Below is a small trained network, with its code and all its weights. Each question gives an input and a class and asks what happens when units are switched off, that is, made to give their printed mean instead of their output.

import numpy as np


def w(rows, s, z=0):
    codes = np.array(rows[::2]) - 128.0
    scale = np.full(codes.shape[1], s)
    scale[-1] = z or s
    return codes * scale


def f(y):
    return y / 2 * (1 + np.tanh(0.7978845608 * (y + 0.044715 * y**3)))


def log_softmax(a):
    a = a - a.max(-1, keepdims=True)
    return a - np.log(np.exp(a).sum(-1, keepdims=True))


def net(x, mask):
    res = np.array(x, float).reshape(1, 6) / 4 @ E
    y = f(res @ A[0][:, :-1].T + A[0][:, -1])
    res = res + np.where(mask, y, B[0][:, -1]) @ B[0][:, :-1]
    return log_softmax(res[-1] @ U[:, :-1].T + U[:, -1])


A, B = {}, {}
E = w([
[141,188,88,36,86,182],'x0',
[146,169,122,87,119,40],'x1',
[116,151,254,93,141,96],'x2',
[197,191,114,125,132,123],'x3',
[67,157,116,188,58,112],'x4',
[215,81,182,116,72,147],'x5',
],0.0095)
A[0] = w([
[78,142,231,175,84,24,140],'n0',
[202,129,224,121,82,152,195],'n1',
[97,76,64,188,192,90,235],'n2',
[83,214,97,113,244,90,149],'n3',
[11,177,2,140,131,134,249],'n4',
[62,127,51,205,117,174,155],'n5',
],0.014,0.0021)
B[0] = w([
[134,166,214,222,64,14,221],'n0',
[95,105,23,73,194,211,205],'n1',
[148,171,26,31,89,215,214],'n2',
[1,56,216,208,183,188,210],'n3',
[228,26,8,47,199,251,253],'n4',
[65,121,177,85,244,174,217],'n5',
],0.0098,0.016)
U = w([
[66,71,250,180,76,76,2],'0',
[104,1,132,68,190,215,161],'1',
[252,139,49,17,30,122,177],'2',
],0.0072,0.0031)

Each question gives the input, the list of numbers given to net, and the class t.
The units are the neurons (one row each of A and B). Each row of codes is followed by its name. A weight is (code - 128) times the scale printed after its matrix; where a second scale follows, it is the last column's (A, B and U).
mask holds one flag per neuron, in row order. A switched-off neuron (its flag False) gives its mean, the last column of its row in B, instead of its output. The means were averaged over made-up inputs and are rounded, as every weight is.
A unit's drop is (log p(t) with every unit on - log p(t) with that unit switched off) / (log p(t) with every unit on - log p(t) with every unit switched off).
The circuit of an input: a set's keep is (log p(t) with only the set's units on - log p(t) with every unit switched off) / (log p(t) with every unit on - log p(t) with every unit switched off). Starting from all 6 units, units are removed one at a time, each time the one whose removal leaves the highest keep (on an exact tie, the one counted first), for as long as the keep stays at least 0.8.
circuit, biggest first: the units of the circuit, biggest drop first
most important unit: the unit with the biggest drop
k most important neurons: the k neurons with the biggest drops, biggest first
drop when u is switched off: that unit's drop, to one decimal
input [-2,2,6,-3,-1,7], class 0: most important unit => n0
input [1,-3,7,-4,-8,-6], class 0: circuit, biggest first => n4; n1
input [-8,2,-7,-3,-3,5], class 2: 2 most important neurons => n3; n2
input [8,-3,2,7,1,2], class 2: 3 most important neurons => n3; n5; n4
input [6,4,6,4,0,2], class 2: 2 most important neurons => n5; n3
input [-4,-7,7,6,-3,-3], class 0: 2 most important neurons => n4; n2
input [7,1,0,-1,4,5], class 2: 3 most important neurons => n3; n5; n4
input [5,-3,8,-4,6,-3], class 0: drop when n4 is switched off => 0.0
input [8,5,8,2,-4,6], class 2: drop when n0 is switched off => -0.6
input [-5,5,-3,0,6,3], class 0: drop when n1 is switched off => 0.1
input [5,-2,4,7,7,5], class 2: 2 most important neurons => n3; n5
input [8,-1,0,3,-2,0], class 2: drop when n3 is switched off => 0.6
